Read these off the array that follows. Rows and columns are numbered from 1.
1) Read off the entry at row 1, column 1.
2) Read off the entry directly above 744.
3) Read off the entry at row 2, column 3.
4) Read off the entry just left of 303.
5) Read off the entry at row 3, column 1.
6) Read off the bottom entry of the column that holds the smallest entry.
7) Read off the entry just left of 486.
8) Read off the entry in the bottom-right corner.
[[357 456 465 480 610 374 415 412 218 537 132 173 666 607]
 [513 591 167 403 616 397 299 246 180 488 257 436 300 316]
 [368 439 467 465 612 379 441 427 235 537 133 188 671 623]
 [528 505 274 380 345 480 385 355 528 350 640 712 112 212]
 [457 361 526 427 217 502 503 541 726 348 750 654 289 351]
 [452 537 290 431 657 386 350 301 124 542 158 267 494 445]
 [443 362 564 438 217 488 519 560 750 331 751 610 357 386]
 [495 433 406 398 272 486 449 452 632 341 737 692 212 281]
 [422 335 592 438 211 502 522 580 739 343 744 594 375 411]
 [327 303 712 503 396 405 538 597 508 479 392 245 730 653]
 [314 293 721 496 355 431 556 627 554 460 457 274 702 670]]
1) 357
2) 737
3) 167
4) 327
5) 368
6) 702
7) 272
8) 670

B =
[[-16 -33  16  22  21  12 -37 -21 -35  -8 -12  16  13]
 [ 17  11   9 -20  24   3 -12 -13 -10 -11 -13 -18   1]
 [-23 -38  15  27  14  10 -36 -21 -35  -7 -11  18  11]
 [ -1  12 -26 -29 -29 -20  15   5  14  -6  -1 -24 -21]
 [ 23  16  10 -29  28   0 -12 -17 -10 -16 -18 -24  -3]
 [ -1  11 -29 -35 -30 -24  12   3  11 -10  -4 -27 -23]]
What is the largest entry in the last column?
A: 13
What is the entry in the top-left corner?
A: -16
The largest entry in the last row is 12
The entry directly below the smallest entry -> 12
What is the entry in the bottom-left corner?
A: -1
The largest entry: 28
The second entry on the main diagonal is 11
The fifth entry, reading row by row is 21
What is the entry just right of the smallest entry?
A: 15
The smallest entry in the first row -> -37
The last entry, reading row by row is -23
The entry just left of 24: -20
The bottom entry of the column that holds the largest entry: -30
What is the first entry in the row that holds the largest entry?
A: 23
What is the 5th-last entry, reading row by row?
A: 11
The entry just left of the largest entry is -29
The third smallest entry: -36
The entry just right of -4 -> -27
The entry just left of -3 is -24
What is the entry just left of 5?
A: 15
What is the last entry of the smallest entry's row?
A: 11
What is the third entry from the end, reading row by row?
A: -4
The minimum is -38
The 2nd largest entry -> 27
What is the entry directly above -3?
A: -21
The first entry of the smallest entry's row: -23
The fourth entry from the end, reading row by row is -10
What is the entry just right of -30?
A: -24
What is the entry just right of -37?
A: -21
The entry just right of 23 is 16

Questions about the table below.
1) The entry just left of the smallest entry?
2) The entry just right of the smallest entry?
3) The entry just right of 5911?
4) The minimum?
5) The entry just right of the centre entry?
6) The entry just left of 4674?
[[3649, 5108, 3529, 7059, 6847], [4276, 3258, 2737, 6923, 6232], [6286, 9170, 8583, 5175, 6067], [7816, 3499, 5832, 4973, 4391], [6461, 9004, 8611, 5098, 5949], [5081, 8439, 7070, 5911, 6595], [3123, 7338, 4674, 7097, 7466], [3644, 6275, 4351, 6933, 7028], [6347, 2192, 3693, 5916, 4971], [3975, 4765, 3556, 6920, 6621], [7813, 4469, 6516, 4867, 4540]]
1) 6347
2) 3693
3) 6595
4) 2192
5) 5911
6) 7338

x =
[[277 237 245 227 293 131 548 590 323]
 [536 545 281 438 677 794 201 179 564]]
Counting starts at 1.
The entry at row 1, column 3: 245
The entry directly above 564 is 323
The entry directly above the largest entry?
Answer: 131
The bottom entry of the column that holds the smallest entry?
Answer: 794
The entry in row 1 and column 2?
Answer: 237
The entry just left of 438 is 281

a = [4015 6024 6559 5457 6577 6170 5096 3972 8814 1808 4839 6731 5818 5544]
Report the second largest entry.
Answer: 6731
The third entry is 6559
Report the entry just right of the largest entry.
Answer: 1808
The 1st entry from the right: 5544
The second entry -> 6024
Report the entry just left of 6024.
Answer: 4015
Report the entry just right of 6559.
Answer: 5457

Read these off the table that follows. Rows and columns are numbered from 1.
1) Read off the entry just right of the centre entry.
2) Read off the entry in the bottom-left corner.
3) Read off the entry in row 3 and column 2.
4) Read off the entry in row 2 and column 1.
5) Read off the entry in the top-right corner.
6) Read off the entry directly above the centre entry.
7) Read off the top-left entry.
5	5	6	6	5	6	4
7	5	6	6	6	6	5
4	4	7	5	2	9	8
6	5	5	5	5	5	6
6	6	5	5	5	5	6
8	9	8	4	5	4	4
6	4	5	5	5	6	4
1) 5
2) 6
3) 4
4) 7
5) 4
6) 5
7) 5
